Below is a small trained network, with its code and all its weights. Each question gives an input and a class and asks what happens when units are switched off, that is, made to give their printed mean instead of their output.

import numpy as np


def w(rows, s, z=0):
    codes = np.array(rows[::2]) - 128.0
    scale = np.full(codes.shape[1], s)
    scale[-1] = z or s
    return codes * scale


def f(y):
    return y / 2 * (1 + np.tanh(0.7978845608 * (y + 0.044715 * y**3)))


def log_softmax(a):
    a = a - a.max(-1, keepdims=True)
    return a - np.log(np.exp(a).sum(-1, keepdims=True))


def net(x, mask):
    res = np.array(x, float).reshape(1, 5) / 4 @ E
    y = f(res @ A[0][:, :-1].T + A[0][:, -1])
    res = res + np.where(mask, y, B[0][:, -1]) @ B[0][:, :-1]
    return log_softmax(res[-1] @ U[:, :-1].T + U[:, -1])


A, B = {}, {}
E = w([
[169,73,90,233],'x0',
[103,94,28,110],'x1',
[255,60,122,98],'x2',
[162,73,126,9],'x3',
[77,15,191,140],'x4',
],0.0079)
A[0] = w([
[11,44,105,122,238],'N1',
[100,74,155,172,102],'N2',
[93,216,135,72,117],'N3',
[121,165,126,101,217],'N4',
[105,125,49,126,181],'N5',
[141,169,156,177,31],'N6',
[162,189,139,106,254],'N7',
[117,133,172,153,166],'N8',
[168,127,144,137,75],'N9',
[118,83,106,242,75],'N10',
[180,192,145,145,171],'N11',
[124,146,166,91,81],'N12',
[102,127,71,143,95],'N13',
[179,133,90,147,211],'N14',
[55,135,191,144,121],'N15',
[54,111,188,123,177],'N16',
[205,108,136,92,189],'N17',
[96,137,68,151,138],'N18',
[167,139,31,127,146],'N19',
[153,146,183,214,52],'N20',
[173,38,123,83,47],'N21',
[112,183,114,94,239],'N22',
[187,118,177,112,115],'N23',
[164,44,164,104,69],'N24',
[160,154,152,79,198],'N25',
[156,170,188,178,118],'N26',
[102,171,56,117,188],'N27',
[142,86,91,86,102],'N28',
[66,119,166,130,120],'N29',
[52,84,185,113,137],'N30',
[132,181,190,96,176],'N31',
[77,120,125,188,218],'N32',
[101,241,107,75,238],'N33',
[93,69,178,157,132],'N34',
[134,151,117,133,131],'N35',
[142,115,73,192,93],'N36',
[119,143,158,91,42],'N37',
[118,204,130,57,203],'N38',
],0.012,0.0042)
B[0] = w([
[114,144,71,79,245],'N1',
[122,104,6,126,181],'N2',
[51,125,159,97,207],'N3',
[58,170,179,107,176],'N4',
[181,216,152,112,188],'N5',
[162,122,135,150,151],'N6',
[102,149,190,136,202],'N7',
[100,98,91,155,166],'N8',
[155,41,164,132,134],'N9',
[141,110,95,169,227],'N10',
[130,129,206,167,184],'N11',
[108,84,137,155,146],'N12',
[185,167,134,102,156],'N13',
[149,151,204,133,192],'N14',
[93,123,98,135,203],'N15',
[82,120,67,97,208],'N16',
[146,83,223,83,201],'N17',
[158,209,114,140,176],'N18',
[160,203,234,104,204],'N19',
[183,101,115,231,186],'N20',
[240,39,151,3,195],'N21',
[69,170,167,99,201],'N22',
[159,103,161,118,166],'N23',
[183,117,135,69,187],'N24',
[133,64,205,122,179],'N25',
[134,81,132,180,180],'N26',
[118,232,148,75,201],'N27',
[198,122,193,83,165],'N28',
[102,105,99,131,175],'N29',
[90,126,96,104,201],'N30',
[78,71,156,148,192],'N31',
[110,175,31,153,216],'N32',
[71,150,179,112,254],'N33',
[93,130,22,106,196],'N34',
[124,140,154,140,138],'N35',
[197,164,127,164,187],'N36',
[96,60,131,131,136],'N37',
[71,126,182,115,219],'N38',
],0.0067,0.0089)
U = w([
[183,58,138,48,112],'0',
[95,97,33,143,149],'1',
[159,111,95,249,59],'2',
[39,110,162,138,45],'3',
[122,117,180,132,255],'4',
[95,117,97,134,125],'5',
[87,165,68,107,241],'6',
[174,224,109,130,43],'7',
],0.011,0.005)

Each question gives the input, the list of numbers given to net, and the class t.
The units are the neurons (one row each of A and B). Each row of codes is followed by its name. A weight is (code - 128) times the scale printed after its matrix; where a second scale follows, it is the last column's (A, B and U).
mask holds one flag per neuron, in row order. A switched-off neuron (its flag False) gives its mean, the last column of its row in B, instead of its output. The means were averaged over made-up inputs and are rounded, as every weight is.
A unit's drop is (log p(t) with every unit on - log p(t) with that unit switched off) / (log p(t) with every unit on - log p(t) with every unit switched off).
The circuit of an input: a set's keep is (log p(t) with only the set's units on - log p(t) with every unit switched off) / (log p(t) with every unit on - log p(t) with every unit switched off). Starting from the 12 units with the biggest drops (on a tie, the unit counted first), units are removed one at a time, each time the one whose removal leaves the highest keep (on an exact tie, the one counted first), for as long as the keep stays at least 0.8.
circuit, biggest first: the units of the circuit, biggest drop first
most important unit: the unit with the biggest drop
k most important neurons: the k neurons with the biggest drops, biggest first
drop when u is switched off: that unit's drop, to one decimal
input [8,3,1,-5,-2], class 2: most important unit -> N10
input [4,6,3,5,-8], class 7: 3 most important neurons -> N19; N5; N27
input [-4,3,6,-7,-3], class 4: circuit, biggest first -> N32; N1; N34
input [6,-7,-4,0,-7], class 2: 2 most important neurons -> N20; N26
input [-7,5,-3,7,3], class 3: circuit, biggest first -> N38; N3
input [6,-8,1,-2,8], class 1: circuit, biggest first -> N34; N2
input [-3,8,-3,7,-4], class 3: circuit, biggest first -> N38; N33
input [0,-6,0,-7,-5], class 2: circuit, biggest first -> N20; N26
input [-7,-3,5,-7,-8], class 4: circuit, biggest first -> N11; N25
input [6,7,6,-7,4], class 2: circuit, biggest first -> N10; N36
input [2,4,-2,5,5], class 0: 2 most important neurons -> N21; N28
input [2,6,4,2,-6], class 7: drop when N19 is switched off -> 0.2
input [6,5,8,-5,8], class 0: drop when N21 is switched off -> 1.4
input [8,-6,8,-5,7], class 2: circuit, biggest first -> N20
input [6,3,5,-2,7], class 0: drop when N21 is switched off -> 1.3
